Below are the code and all the weights of a small trained network. Each question names an input and a target symbol and asks about switching units off, where a switched-off unit gives its printed mean instead of its output.

import numpy as np


def w(rows, s, z=0):
    codes = np.array(rows[::2]) - 128.0
    scale = np.full(codes.shape[1], s)
    scale[-1] = z or s
    return codes * scale


def norm(h):
    return h / np.sqrt((h * h).mean(-1, keepdims=True) + 1e-5)


def f(y):
    return y / 2 * (1 + np.tanh(0.7978845608 * (y + 0.044715 * y**3)))


def softmax(a):
    e = np.exp(a - a.max(-1, keepdims=True))
    return e / e.sum(-1, keepdims=True)


def log_softmax(a):
    a = a - a.max(-1, keepdims=True)
    return a - np.log(np.exp(a).sum(-1, keepdims=True))


def net(x, mask):
    ids = ['αβγδηθμπστφψ'.index(c) for c in x.split()]
    T = len(ids)
    res = E[ids] + P[:T]
    r = norm(res)
    for j in range(3):
        rows = slice(4 * j, 4 * j + 4)
        q, k, v = (r @ M[0][rows].T for M in (Q, K, V))
        z = softmax(np.where(np.tri(T) > 0, q @ k.T / 4**0.5, -1e9)) @ v
        o = O[0][rows]
        res = res + np.where(mask[j], z, o[:, -1]) @ o[:, :-1]
    y = f(norm(res) @ A[0][:, :-1].T + A[0][:, -1])
    res = res + np.where(mask[3:11], y, B[0][:, -1]) @ B[0][:, :-1]
    return log_softmax(norm(res)[-1] @ U[:, :-1].T + U[:, -1])


Q, K, V, O, A, B = {}, {}, {}, {}, {}, {}
E = w([
[219,102,170,156,26,132,74],'α',
[50,58,116,239,134,116,219],'β',
[143,148,87,116,3,188,140],'γ',
[61,181,150,118,50,37,110],'δ',
[73,215,98,108,76,144,150],'η',
[53,157,100,103,115,118,156],'θ',
[184,95,99,140,170,45,207],'μ',
[164,166,213,25,136,162,112],'π',
[123,245,62,174,96,27,46],'σ',
[183,122,186,190,207,119,222],'τ',
[172,142,126,153,131,30,135],'φ',
[77,198,152,170,235,83,73],'ψ',
],0.015)
P = w([
[143,62,96,128,208,173,1],'0',
[69,168,154,188,138,47,175],'1',
[109,203,118,161,115,69,134],'2',
[121,167,144,146,126,152,176],'3',
[125,176,138,146,124,146,165],'4',
[124,182,148,144,114,141,163],'5',
[124,176,136,134,123,142,161],'6',
[130,155,132,119,131,134,175],'7',
[133,174,116,122,116,150,156],'8',
[97,187,129,142,117,124,109],'9',
[113,184,114,130,116,141,137],'10',
[114,193,116,136,105,131,135],'11',
[111,195,117,137,119,128,127],'12',
],0.0086)
Q[0] = w([
[158,50,202,152,114,221,108],'h0',
[130,120,178,81,216,156,103],'h0',
[97,145,100,86,149,82,141],'h0',
[100,49,145,110,112,171,135],'h0',
[184,181,80,134,158,76,154],'h1',
[208,101,7,175,131,60,98],'h1',
[154,127,86,113,107,68,135],'h1',
[172,117,139,134,140,117,100],'h1',
[77,112,183,170,59,130,132],'h2',
[149,82,189,117,183,197,100],'h2',
[128,119,172,97,149,165,109],'h2',
[137,204,142,135,140,72,130],'h2',
],0.011)
K[0] = w([
[161,179,217,142,80,99,181],'h0',
[75,153,162,104,121,134,104],'h0',
[112,130,138,112,192,198,53],'h0',
[152,166,141,202,153,102,224],'h0',
[189,120,108,226,209,83,125],'h1',
[151,71,108,153,173,144,23],'h1',
[93,120,93,211,159,152,61],'h1',
[212,105,159,197,132,132,111],'h1',
[48,85,157,148,66,142,166],'h2',
[132,190,139,154,125,32,236],'h2',
[145,143,161,88,164,71,172],'h2',
[165,72,104,149,254,144,128],'h2',
],0.0097)
V[0] = w([
[9,151,148,91,132,161,51],'h0',
[132,121,182,191,175,195,173],'h0',
[141,171,97,155,128,199,75],'h0',
[82,154,167,161,58,71,108],'h0',
[185,154,187,161,138,135,66],'h1',
[125,95,157,134,156,99,108],'h1',
[155,98,109,100,88,132,206],'h1',
[77,78,165,70,92,203,42],'h1',
[140,162,193,162,105,71,74],'h2',
[159,142,205,183,165,132,141],'h2',
[70,66,152,52,119,92,151],'h2',
[169,93,197,102,130,162,103],'h2',
],0.011)
O[0] = w([
[160,168,253,96,138,175,195,92],'h0',
[191,228,84,187,99,50,168,142],'h0',
[24,134,193,173,168,78,183,131],'h0',
[150,87,205,109,66,130,120,165],'h0',
[85,97,139,164,118,127,153,112],'h1',
[134,124,143,99,130,119,80,119],'h1',
[145,140,121,218,148,126,106,114],'h1',
[191,179,150,119,16,76,188,1],'h1',
[141,190,171,128,60,108,72,131],'h2',
[121,142,212,202,129,74,85,134],'h2',
[255,116,53,131,140,214,118,72],'h2',
[145,122,130,242,112,170,103,85],'h2',
],0.0083,0.0067)
A[0] = w([
[69,117,54,165,168,200,182,5],'n0',
[104,194,207,67,123,119,23,219],'n1',
[198,1,142,151,50,43,71,81],'n2',
[212,127,226,94,116,222,98,127],'n3',
[102,70,42,198,18,170,158,89],'n4',
[143,41,35,175,91,191,108,61],'n5',
[115,112,95,228,180,91,189,2],'n6',
[221,46,168,163,97,99,100,141],'n7',
],0.0088,0.0034)
B[0] = w([
[143,115,70,58,30,106,124,197],'n0',
[243,48,137,117,106,145,138,239],'n1',
[110,5,66,131,60,98,84,173],'n2',
[208,88,20,157,163,144,149,167],'n3',
[81,140,140,172,94,198,150,254],'n4',
[72,227,177,127,170,192,186,207],'n5',
[154,178,188,102,115,200,75,224],'n6',
[91,71,62,171,91,111,145,141],'n7',
],0.011,0.0062)
U = w([
[134,53,60,97,67,95,81,253],'α',
[109,116,204,55,89,128,114,25],'β',
[122,128,15,130,193,139,92,49],'γ',
[160,197,53,155,159,57,171,217],'δ',
[121,151,172,126,107,117,203,100],'η',
[152,121,107,76,158,150,190,55],'θ',
[98,129,166,88,138,133,170,13],'μ',
[244,109,122,101,104,182,127,186],'π',
[117,151,121,187,115,95,94,104],'σ',
[167,212,148,145,153,202,93,153],'τ',
[119,139,172,184,78,94,135,68],'φ',
[37,104,105,83,172,139,123,128],'ψ',
],0.011,0.003)

Each question gives the input, a string of symbols that net reads in full, and the target symbol t.
The units are the heads (4 rows each of Q, K, V and O) and the neurons (one row each of A and B). Each row of codes is followed by its name. A weight is (code - 128) times the scale printed after its matrix; where a second scale follows, it is the last column's (O, A, B and U).
mask holds one flag per unit, heads first, then neurons. A switched-off unit (its flag False) gives its mean, the last column of its rows in O or B, instead of its output. The means were averaged over made-up inputs and are rounded, as every weight is.
A unit's drop is (log p(t) with every unit on - log p(t) with that unit switched off) / (log p(t) with every unit on - log p(t) with every unit switched off).
The circuit of an input: a set's keep is (log p(t) with only the set's units on - log p(t) with every unit switched off) / (log p(t) with every unit on - log p(t) with every unit switched off). Starting from all 11 units, units are removed one at a time, each time the one whose removal leaves the highest keep (on an exact tie, the one counted first), for as long as the keep stays at least 0.8.
circuit, biggest first: the units of the circuit, biggest drop first
unit that matters most: the unit with the biggest drop
k most important neurons: the k neurons with the biggest drops, biggest first
heads that matter: for each layer, one digit per head in row order, 1 if its drop is at least 0.15 and else 0, layers parted by /
input ψ θ β φ φ α α φ φ, target η: circuit, biggest first -> [h0]
input μ ψ β φ γ β β τ, target τ: heads that matter -> 100
input φ β μ τ π β φ β φ σ, target α: heads that matter -> 100
input σ τ ψ φ σ π μ β φ φ γ η, target β: circuit, biggest first -> [h0, n1]
input γ π γ σ β μ η, target ψ: heads that matter -> 101
input γ β β τ, target τ: circuit, biggest first -> [n6, h0]
input π β β σ, target τ: circuit, biggest first -> [h2, h0]
input β β β, target τ: heads that matter -> 100
input δ μ γ β ψ γ β α β π β γ δ, target π: circuit, biggest first -> [n1, h0, n3]
input α π η, target φ: heads that matter -> 001
input γ φ φ φ, target ψ: heads that matter -> 000
input α β α σ, target φ: circuit, biggest first -> [h1, h2]
input γ δ γ π φ β π φ δ, target ψ: heads that matter -> 101
input θ θ α φ θ φ τ φ, target θ: circuit, biggest first -> [h2, h0]
input φ β τ α β β σ α β β π φ π, target π: circuit, biggest first -> [n1]
input μ β δ, target γ: heads that matter -> 100
input β α δ θ β π θ η, target δ: heads that matter -> 100
input δ γ φ φ β φ β μ θ τ π τ φ, target π: circuit, biggest first -> [h0, n3]
input φ β β φ δ β θ φ φ, target α: heads that matter -> 101
input β φ ψ θ ψ φ τ τ μ φ β β φ, target δ: circuit, biggest first -> [h0]
input φ η δ, target α: 3 most important neurons -> [n1, n5, n6]
input γ φ β τ γ φ β σ σ, target ψ: heads that matter -> 100
input β φ π μ γ β γ σ, target δ: heads that matter -> 100
input φ γ φ α β η, target α: 3 most important neurons -> [n5, n1, n6]
input ψ μ α θ, target η: 2 most important neurons -> [n6, n1]
input τ β β σ α φ, target σ: heads that matter -> 101
input π τ μ π α δ, target τ: unit that matters most -> h2
input π π φ φ φ, target τ: heads that matter -> 001
input φ φ α τ σ σ φ α ψ π θ, target α: 2 most important neurons -> [n5, n1]
